Each row has a name. Each question is about the rows just above it.

[ 76 138 108  88 139  82  57 160 169  96  26 103  73  62  62  84 100 146
 123 147 150 159 131  75 126 220  73 179 152 142 152 144 131  93 138 161
  93 161] : j_262
[129 143 112 127 120 113 125 138 125 132 128 127 128 127 129 123 118 131
 129 123 134 123 129 141 128 130 141 129 126 108 138 136 133 119 130 132
 132 127] : j_839
[127 135 130 128 125 125 127 129 126 130 135 123 134 130 120 133 131 127
 129 129 125 125 126 130 129 131 120 131 126 127 132 124 128 128 136 119
 128 133] : j_732
[104 121 130 128 135 117 120 145 142 117 103 120 112  98 136 114 127 141
 113 131 142 154 131 109 129 151 108 137 126 151 131 129 102 114 146 137
 117 131] : j_980
[ 76 138 108  88 139  82  57 160 169  96  26 103  73  62  62  84 100 146
 123 147 150 159 127 156 130 131 152 126 122  91 147 142 138 111 131 137
 131 126] : j_47
[128 179  71 122 100  84 110 163 113 142 128 126 129 129 134 113  96 138
 132 115 151 109 125 178 133 135 172 126 120  64 165 153 147  94 135 143
 133 127] : j_514
[ 92 239 148  86 104 114  96 129 124 140 150  90 183 149  70 197 129  95
 167 110 100 110 117 136 126 175  30 190  33 151  57  68 197  58 192  96
 128 200] : j_925
Right after [75] comes
[126]
Whose row is [ 92 239 148  86 104 114  96 129 124 140 150  90 183 149  70 197 129  95
 167 110 100 110 117 136 126 175  30 190  33 151  57  68 197  58 192  96
 128 200]?
j_925
Right after [111] comes
[131]
Which row holds [ 76 138 108  88 139  82  57 160 169  96  26 103  73  62  62  84 100 146
 123 147 150 159 131  75 126 220  73 179 152 142 152 144 131  93 138 161
  93 161]?
j_262

[177  75 141  27 139 110] = j_893
[112 134 131 136  71  52] = j_374
[176  85 197  69 112 111] = j_426
[ 44 179  38 204 178 152] = j_6
[ 44 179  38 204 196 152] = j_514
Right after [178] comes
[152]
What comes right after [177] in the named rows?
[75]
The entry that follows [197]:
[69]

[143 114 115  56  85  99 102 128 111 124 132 150 107 111 138 121 117 108
 109 120 117 128 115  95 144 167 120  84 150 113 129  70 122 121 186 145
 106  87 117 172 101 148 117 166 131 131 120 164 120 134 118  93 143] = j_925
[159 169 137 122 107  61 153 106 110  90  99  77 107 111 101 173 163 136
 142 143 174  95 163 116 152 110 130 120  98 157 180 107  95 130 101 127
 137 120 116 186 126 132 136 146 136 150 128 137 141 123 126 143 107] = j_929
[148 141 123  39  93  95  97 128 121 134 123 123 112 157 117 131 148 121
 125 120 126 133 111  97 148 168 103  86 128 134 146  84 124 117 165 139
 106 105 127 159  99 173  98 125 152 138 118 125 154 120 112 108 139] = j_839
[151 160 108  67 100 152 159  96  58 158 118 141 122  78 131 150 123 128
  99 123 158  94 124  42 113 168 180  78 125 137 173 123 128 105 154  88
  63 102 104 219 101 126 157 149 114 116 143  84 141 139 111 126 150] = j_374
[167 116 137  80  94  32 113 128 152  68 120 109 100 130 119 141 142 108
 139 139 130 129 145 155 176 133  94 113 123 121 131  66  97 133 153 152
 160  92 132 144 118 158 107 169 136 152 114 176 118 128 130 120 111] = j_514
[141 175 130 108 115 100 159 102  93 117 107  88 118 119 105 163 169 135
 135 145 175  99 148  92 153 150 149  99  88 167 183 138 110 106 122  98
 106 111 123 188 112 144 141 133 125 110 128  85 158 128 117 164 112] = j_47
[148 128 133 126 106  60 154 108 120  72 115 112 108  92 125 154 143 115
 137 140 153 108 157 141 148 139 118 109 107 137 148  97  92 118 146 143
 143  87 124 170 119 135 142 166 107 154 119 168 115 141 130 151 102] = j_893
[138 152 125  65  89  85 108 126 117 132 122 111 107 150 110 133 156 127
 132 118 134 125 121  92 169 149  95  97 135 130 156  77 129 132 146 100
 110 120 121 171 107 167  99 133 164 124 134 136 152 114 114  92 144] = j_262
[134 145 120 111  90  85 164 102  90 106 110 120 104  59 130 142 123 128
 130 128 162  88 151  89 141 117 160 112 137 124 165  76 100 138 138  93
 113 108  95 213 123 114 154 178 119 145 172 181 108 135 127 103 134] = j_980
[155 132 118  72  86  95 112 122 109 129 125 142 108 116 128 125 129 118
 120 119 129 120 121  80 156 150 115  91 146 113 143  69 117 128 174 109
 105 102 115 180 106 148 116 154 141 132 126 148 129 127 118  89 146] = j_6
[148 127 120  76  98 100 130 114 104 114 121 131 112  99 134 151 124 114
 108 132 136 115 130 102 158 160 147  89 126 135 144  90 115 112 175 156
 108  87 122 179 106 139 135 161 113 137 131 127 125 140 120 127 128] = j_732
[122 137 126 117 123 105 180  95  90  89 104 119 123  69 132 115 129 114
 128 152 168  96 156 118 130 170 187  90  83 161 159 153  98  87 162 131
 113  71 129 186 110 123 174 165  73 150 108 130 123 157 124 198  95] = j_426
[143 114 115  56  85  99 102 128 111 124 132 150 107 111 138 121 117 108
 109 120 117 128 115  95 144 167 120  84 150 113 129  70 122 121 186 145
 106  87 117 172 101 148 117 166 131 131 120 164 120 134 118  93 143] is in which row?
j_925
Whose row is [148 141 123  39  93  95  97 128 121 134 123 123 112 157 117 131 148 121
 125 120 126 133 111  97 148 168 103  86 128 134 146  84 124 117 165 139
 106 105 127 159  99 173  98 125 152 138 118 125 154 120 112 108 139]?
j_839
[167 116 137  80  94  32 113 128 152  68 120 109 100 130 119 141 142 108
 139 139 130 129 145 155 176 133  94 113 123 121 131  66  97 133 153 152
 160  92 132 144 118 158 107 169 136 152 114 176 118 128 130 120 111] is in which row?
j_514
Right after [171] comes
[107]

[129 127 116 133 126 133 119 149 138 123 126 123 148 136 142 119 123 138
 113 132  97 118 127 121 122 103  61 144 123 119 140 140  98] = j_6
[134 133 122 128 125 131 138 147 134 115 124 116 160 141 136 120 125 136
 120 124 137 108 128 126 130 114  85 117 112 122 142 161  83] = j_925
[127 135 167 117 128 120 134 136 134 141 127 116 104 121 146 141 123 118
 107 216 176 133 139 119 125 134 106 133 156 130 128 138 123] = j_839
[133 134 127 133 125 134 140 127 135 137 125 120 141 133 136 114 126 144
 117 160 119 126 129 122 137 107  71 129 120 127 142 153 111] = j_514
[127 135 167 117 128 120 134 136 134 141 127 116 104 121 146 141 119 118
 107 216 176 133 139 119 120 134 106 133 156 130 128 138 123] = j_374
[126 128 177 129 135 131 139 133 133 125 128 135 122 112 107 129 149 125
 121  80  88 155 122 140 129 146 177 145 137 132 136 106 125] = j_426
[121 130 113 123 125 124 163 134 114 130 128 127 138 120 128 136 132 112
 121  63  97 131 131 118 142 141 155 162 122 131 129 175 145] = j_47
[128 127 170 129 134 123 153 124 130 128 121 132 123 125 104 131 148 115
 110 101 111 155 121 135 118 134 114 152 116 131 142 116 126] = j_929
The row with [127 135 167 117 128 120 134 136 134 141 127 116 104 121 146 141 123 118
 107 216 176 133 139 119 125 134 106 133 156 130 128 138 123] is
j_839
Whose row is [121 130 113 123 125 124 163 134 114 130 128 127 138 120 128 136 132 112
 121  63  97 131 131 118 142 141 155 162 122 131 129 175 145]?
j_47
Where do [126 128 177 129 135 131 139 133 133 125 128 135 122 112 107 129 149 125
 121  80  88 155 122 140 129 146 177 145 137 132 136 106 125] appear?
j_426

[ 38 223  59 180 242 137 187 201 165  97  56 156] -> j_925
[213  26 192  72 196 114  66  44  88 154 194  96] -> j_47
[213  28 192  72  10 114  66  51  88 154  50  52] -> j_980
[159  28 144  59  16  90  55  44  70 118 146  76] -> j_514
[213  28 192  72  10 114  66  51  88 154 194 205] -> j_262
[157  27 142  58  15  88  54  43  69 116 144  75] -> j_929
[156  27 141  57  15  88  54  43  69 115 143  74] -> j_732
[ 37 221  58 178 240 135 184 199 163  96  55 155] -> j_6
[210 191 210 196 187 199 194 194 197 204 209 198] -> j_374
The entry that follows [50]:
[52]
The entry that follows [197]:
[204]
Right after [37] comes
[221]
What comes right after [16] in the named rows?
[90]
What comes right after [204] in the named rows?
[209]

[112 162 162 118  92 166 127 144] -> j_47
[112 162 162 118 153 166 127 144] -> j_262
[151  76  67 195  77  99 148 119] -> j_839
[145  90  67 141  92  65 105 107] -> j_929
[145  76 194 124  62 200 213 156] -> j_426
[145  90  67 141  92 155 127 107] -> j_980
[119 147 167 118 153 166 127 165] -> j_374
[125 119 226 112 108 233 191 168] -> j_6
[138 104 194 118  92 233 213 168] -> j_732
What comes right after [200] in the named rows?
[213]
What comes right after [104] in the named rows?
[194]
The entry that follows [167]:
[118]
The entry that follows [226]:
[112]
What comes right after [105] in the named rows?
[107]
What comes right after [125] in the named rows?
[119]

[238 161  97 126 158  96 146] -> j_980
[237 161  97 130 160  99 147] -> j_839
[223 161  91 152 172 113 159] -> j_514
[241 159 100 119 153  92 141] -> j_893
[234 162  95 137 164 103 151] -> j_47
[236 160  96 134 162 101 150] -> j_925
[231  95  93 141 166 105 154] -> j_262
[239 100 100 122 155  94 143] -> j_929
[228 161  93 145 168 108 155] -> j_732
[226 162  92 149 170 110 157] -> j_374
Right after [99] comes
[147]
The entry that follows [94]:
[143]
Right after [145] comes
[168]

[ 18 132 151 196 122 110  96  34 136 206  87 149 120]  j_47
[152 132 151 196 122 110  96  34 136 206 118 149 120]  j_732
[ 18 132  97 196 122 110  96  86 136 205 189 171  95]  j_929
Right after [97] comes
[196]
What comes right after [87] in the named rows?
[149]
Whose row is [ 18 132  97 196 122 110  96  86 136 205 189 171  95]?
j_929
What comes right after [171] in the named rows?
[95]
Whose row is [ 18 132 151 196 122 110  96  34 136 206  87 149 120]?
j_47

[ 51 184  92 171 196  57 169 184 191]  j_426
[ 51 184  92 127 196  53  33 115 163]  j_925
[ 51 184  92 127 196  57  37 122 172]  j_839
What comes right after [33] in the named rows?
[115]
What comes right after [53] in the named rows?
[33]

[ 26 117  88  92  97 211 162 222 115 160 200 162  50 123  85 162  39 203
  32 219 183 179 107 215 127 117 179] : j_732
[144 114  79  54  29 161 156 213 206  55 133  88 119  33 166  34 130 137
 166  58 106 128 169  51 155 212 150] : j_514
[144 114  79  54  29 161 156 213 206 212 133  88 119  33 166  34 130 137
 166  55 106  68 163  36 176 104 132] : j_925
[205 136  41  59  83  68 192 138 205  91 149 173 157 104 104 189 121 197
  54 211 116 192 189  69  62 178 123] : j_262
[144 114  79  54  29 161 156 213 206 212 133  88 119  33 166  34 130 137
 166  58 106 128 169  51 155 212 150] : j_839
[146  63  41 212 218  57  41 188  96  30  94 226 211  40 155  87 124 213
 121 185 215 137 194 227  88  49  68] : j_374
Right after [194] comes
[227]
The entry that follows [197]:
[54]
What comes right after [85] in the named rows?
[162]
Whose row is [144 114  79  54  29 161 156 213 206 212 133  88 119  33 166  34 130 137
 166  55 106  68 163  36 176 104 132]?
j_925
The entry that follows [94]:
[226]
Right after [163] comes
[36]

[114 114 114 146 117 115 115 171 115 114 191 116 206 173 114 176 115 114
 116 114 136 153 116 115 120 207 159 137]  j_6
[149 145 142 115 169 133 157 114 135 139 114 195 115 114 136 114 133 150
 165 149 117 115 164 134 126 115 114 117]  j_426
[178 170 165 117 209 150 190 114 153 160 115 116 116 114 156 114 149 179
 203 176 120 115 201 152 136 116 115 119]  j_732
[148 144 141 115 167 133 155 114 134 138 114 158 115 114 136 124 132 149
 163 147 117 115 162 134 125 115 114 117]  j_980
[114 114 114 141 117 115 115 163 114 114 181 116 195 165 114 168 115 114
 117 114 132 147 116 115 118 196 152 133]  j_47
[149 145 142 115 169 133 157 114 135 139 114 160 115 114 136 114 133 150
 165 149 117 115 164 134 126 115 114 117]  j_374
[184 176 171 117 219 154 198 114 157 165 115 203 116 114 160 114 153 186
 212 183 120 115 210 156 152 116 115 120]  j_262
[118 144 141 115 168 133 156 114 135 138 114 159 115 114 136 114 132 149
 163 147 117 115 163 134 125 115 114 117]  j_839
[148 144 141 115 167 132 155 114 134 138 114 158 115 114 135 114 132 149
 163 147 117 115 162 133 125 115 114 117]  j_893
[184 114 171 117 219 154 198 114 157 165 115 203 116 114 114 114 153 186
 212 183 120 115 210 156 138 116 115 120]  j_514
[165 165 116 155 169 162 167 152 162 163 150 167 149 152 163 151 162 166
 168 165 156 154 168 162 160 149 153 157]  j_929
Whose row is [149 145 142 115 169 133 157 114 135 139 114 160 115 114 136 114 133 150
 165 149 117 115 164 134 126 115 114 117]?
j_374
Whose row is [114 114 114 146 117 115 115 171 115 114 191 116 206 173 114 176 115 114
 116 114 136 153 116 115 120 207 159 137]?
j_6
Where do [184 114 171 117 219 154 198 114 157 165 115 203 116 114 114 114 153 186
 212 183 120 115 210 156 138 116 115 120] appear?
j_514
[114 114 114 141 117 115 115 163 114 114 181 116 195 165 114 168 115 114
 117 114 132 147 116 115 118 196 152 133] is in which row?
j_47
What comes right after [151] in the named rows?
[162]

[183 170 183 187] : j_732
[106  30  98 124] : j_980
[125 169 139  96] : j_925
What comes right after [170] in the named rows?
[183]
The entry that follows [106]:
[30]

[ 95  84 117 192 144  93  71 161 160 103 189 212 164 223 174 211 116  70
 147 244 137  87  77 127  55 144  46 132 103 186 123 229 172  77 154]  j_6
[195  81 148 165 205 127 107  84 133 185 146 230  75 104 151 104 141 138
 154 161 151 166 111 117 202 159 112 119 124  86 126 107 161 120 134]  j_374
[ 81  97 119  43 117 140 172 124 170 127 158  36 213 116 145 128  99 124
  96  93  79 131 148  50  96  64 134 103 184 140  59 140 104 115 154]  j_426
[ 21 169 109 163 115 206 160  46 135  42 198 119  91  99 143 107 199 115
  53 152 122   7 158 203 225 184 117  96  57  89 140 115 137 148 205]  j_893
The entry that follows [206]:
[160]
Right after [141] comes
[138]
What comes right after [165] in the named rows?
[205]
Right after [57] comes
[89]

[111 106 128 199  55 151 121  37 157 127  90] = j_514
[ 22 171 129 198 128 155  40 213 118 126 154] = j_374
[ 55 153 128 198 196  97 126 224 103 130 159] = j_839
[ 60 113 128 186  88 175  26 172 132 126 138] = j_6
[ 55 108 128 198 196  97 126 224 103 130 159] = j_929
What comes right after [26] in the named rows?
[172]
What comes right after [129] in the named rows?
[198]
What comes right after [172] in the named rows?
[132]
The entry that follows [106]:
[128]

[ 94 114 131  32  47 123 211 240]  j_839
[241 114  19 210  47 178 131  18]  j_47
[ 94 132 131 130  47 178 131  18]  j_925
The entry that follows [210]:
[47]
The entry that follows [211]:
[240]
What comes right after [241] in the named rows?
[114]
The entry that follows [123]:
[211]
The entry that follows [132]:
[131]
The entry that follows [32]:
[47]

[132 202 229 199 125 119 228 169 147] -> j_47
[155 158 160 158 150 148 160 154 154] -> j_929
[153 156 158 156 149 147 158 154 152] -> j_980
[118 118 120 118 125 133 150 117 119] -> j_893
[132 145 156 144 120 118 155 133 126] -> j_374
[165 202 229 199 125 119 228 169 147] -> j_262
[118 133 120 118 125 133 120 117 119] -> j_732
Right after [149] comes
[147]
Which row holds [118 118 120 118 125 133 150 117 119]?
j_893
Whose row is [153 156 158 156 149 147 158 154 152]?
j_980
Right after [165] comes
[202]
[165 202 229 199 125 119 228 169 147] is in which row?
j_262

[128 149 158 135 115 128 105 148 136 131 125 127 181 129 124 135 169 102
 123 125 112 111 192 121 156 143 186 135 124  67 141 113 115 135 120 112
 145 143 127 159 116 128 169 136 205 179 146 131 113 135 136 116 150 124
 128]  j_262
[119 135  40 136 126 121 129 119 123 133 142 114 148 103 155 142 114 126
 121 128 126 142  90 109 117 131 133 125 131  83 160 122 137 118 103 124
 147 117 135 128 200 138 151 111 130 121 131 122 152 164 133 122 116 145
 127]  j_374
[135 138 103 120 136 133 115 119  36 114 130 152 158 148 134 154 104 133
 137 126 148 110  52 127 113 133  96 125 129 143 128 105 146 154 111 109
 140 139 153 111 168 110 107 150 157 122 143 117 100 155 125 148  98 128
 121]  j_980
[117 124 144 125 122 125 102 122 192 128 127 127 135 146 120 127 129 112
 131 127 116 112 139  91 114 134 123 137 129 137 164 101 107 100 120 134
 128 139 116 111 147 117  51 136 129 187 144 128  98  92 127 163 139 116
 134]  j_732
[103 131 134 123 119 126 137 140 245 136 149 129 115 147 113 133 147 127
 143 135 121 106 155 117  78 124 153 124 131  98 148 135 125 112 131 159
 127 125 105  82 124 135 111  68 112 132 131 130  67 130 136 123 107 147
 128]  j_839
Whose row is [128 149 158 135 115 128 105 148 136 131 125 127 181 129 124 135 169 102
 123 125 112 111 192 121 156 143 186 135 124  67 141 113 115 135 120 112
 145 143 127 159 116 128 169 136 205 179 146 131 113 135 136 116 150 124
 128]?
j_262
Where do [119 135  40 136 126 121 129 119 123 133 142 114 148 103 155 142 114 126
 121 128 126 142  90 109 117 131 133 125 131  83 160 122 137 118 103 124
 147 117 135 128 200 138 151 111 130 121 131 122 152 164 133 122 116 145
 127] appear?
j_374
Right after [90] comes
[109]
The row with [117 124 144 125 122 125 102 122 192 128 127 127 135 146 120 127 129 112
 131 127 116 112 139  91 114 134 123 137 129 137 164 101 107 100 120 134
 128 139 116 111 147 117  51 136 129 187 144 128  98  92 127 163 139 116
 134] is
j_732
What comes right after [163] in the named rows?
[139]
Right after [200] comes
[138]

[139 122 145 165 111 127 142 115 134 108 129 137 140 128 110 128  75 117
 179 112 127  85 154 137 121 122 134 144 128 100 135 147  80 124 115 109
 159 127 129 135 146  78 108 141 156 177 139] = j_929
[163 109 122 161 172 119 125 116 145 125 155 116 200 113 125 138 106  93
 149  99 104  70 166 135 130 106 131 110 112  73 118 182 114 129 179 107
  71 139 148 122  75 106 112 117 143 191 141] = j_925
[143 105 124 162 118 119 113 118 133 133 125 137 216  96 141  95  70 158
 149  96 115  76 151 123 193 134 120 133 117 107 128 175 114 128 140 115
 164 140 149 137 112 118 137 128 143 175 175] = j_374
[139 122 145 165 111 127 142 115 134 108 129 137 140 128 110 128  75 118
 179 112 127  85 154 137 121 122 134 128  83  87 128 211  88 127 140  96
 159 130 146 135  75 101 100  86 140 210 105] = j_893
[143  89 125 151 111 115  93 119 133 123 124 135 200 107 142  92  75 151
 141 107 107  85 154 120 202 126 118 138 126 113 130 161 102 112 145 111
 158 148 142 132 109 119 135 134 143 126 179] = j_514
[143  89 125 151 111 115  93 119 133 123 124 135 200 107 142  92  75 151
 141 107 107  85 154 120 202 126 118 138 126 113 130 161 102 112 145 111
 158 148 142 132 109 119 135 134 143 126 179] is in which row?
j_514
[143 105 124 162 118 119 113 118 133 133 125 137 216  96 141  95  70 158
 149  96 115  76 151 123 193 134 120 133 117 107 128 175 114 128 140 115
 164 140 149 137 112 118 137 128 143 175 175] is in which row?
j_374
Where do [139 122 145 165 111 127 142 115 134 108 129 137 140 128 110 128  75 118
 179 112 127  85 154 137 121 122 134 128  83  87 128 211  88 127 140  96
 159 130 146 135  75 101 100  86 140 210 105] appear?
j_893
The entry that follows [164]:
[140]
The entry that follows [162]:
[118]
Whose row is [163 109 122 161 172 119 125 116 145 125 155 116 200 113 125 138 106  93
 149  99 104  70 166 135 130 106 131 110 112  73 118 182 114 129 179 107
  71 139 148 122  75 106 112 117 143 191 141]?
j_925

[128 114 116 103 117 114 152 133  58 133 106 142 117 127] = j_925
[103 142 119 117 131 124 109  57 132  60 163 112 140 118] = j_929
[117 109 100  79  93  97  51 106 144 129 125 125 128 112] = j_893
[107  74 121 152  89 147 117 190 166  98  77 119 146 145] = j_262
[135 140 148 127 243 188 193 124 158 218 118 135 136 141] = j_839
[133 135 124 128 106 121 125 135 167 149 142 138 121 116] = j_374
[130 135 131 126  98  98 108 110 119 132 156 125 139 114] = j_980
What comes right after [146] in the named rows?
[145]
Right after [147] comes
[117]
Which row holds [107  74 121 152  89 147 117 190 166  98  77 119 146 145]?
j_262
Right after [97] comes
[51]

[149 154  95  60 149 220 153 113  79 132 126  71 136 106 101 120 100 148
 116 120 132 118 162 127] -> j_925
[ 95 106 148 160 152  96  93 129 121 146 117 122  80 166 167 182 109 186
 118 103 152 119 143  68] -> j_893
[118  75  98  72  90 115 120 193 112 143  72 139 101 159 165 133 130  95
 136  96 103 139 152 147] -> j_514
[124 135  70 181 158 148 167  99 136 155 105 111  92  96 170 141 133 186
 164 102 139 179 152 129] -> j_980
[132 131 159  99 168 134 107 158 147 112 159  53 127 165 120 179  90 163
 104  81 176 127 145  86] -> j_426
[110 120 175 140 103  84 131 108 215 148 155 112 108 152 118 109 115 149
  87  96 116 182  90 110] -> j_6
What comes right after [175] in the named rows?
[140]
Whose row is [124 135  70 181 158 148 167  99 136 155 105 111  92  96 170 141 133 186
 164 102 139 179 152 129]?
j_980
Where do [149 154  95  60 149 220 153 113  79 132 126  71 136 106 101 120 100 148
 116 120 132 118 162 127] appear?
j_925
The entry that follows [153]:
[113]
Right after [87] comes
[96]
Whose row is [118  75  98  72  90 115 120 193 112 143  72 139 101 159 165 133 130  95
 136  96 103 139 152 147]?
j_514

[153 229 141 185]  j_374
[ 46  51 165  37]  j_6
[180 202  79  66]  j_925
[ 47 113 159 113]  j_514
[225 169  77 117]  j_980
[ 45  73 160 139]  j_893
[ 77 140 202 121]  j_732
[ 83  43 137  29]  j_929
[215 185  55 205]  j_47
[179 157  39 166]  j_262
[160 179 109 121]  j_426
[104 122 154 121]  j_839
Right after [46] comes
[51]
The entry that follows [51]:
[165]
What comes right after [215] in the named rows?
[185]
The entry that follows [43]:
[137]
What comes right after [153] in the named rows?
[229]
Right after [122] comes
[154]
The entry that follows [229]:
[141]

[109  64 118 128 163 147 123 127] -> j_374
[109  64 157 128 147 130 130 156] -> j_514
[109  64 118 128 147 130 126  98] -> j_925
The entry that follows [157]:
[128]
Right after [126] comes
[98]
Which row holds [109  64 157 128 147 130 130 156]?
j_514

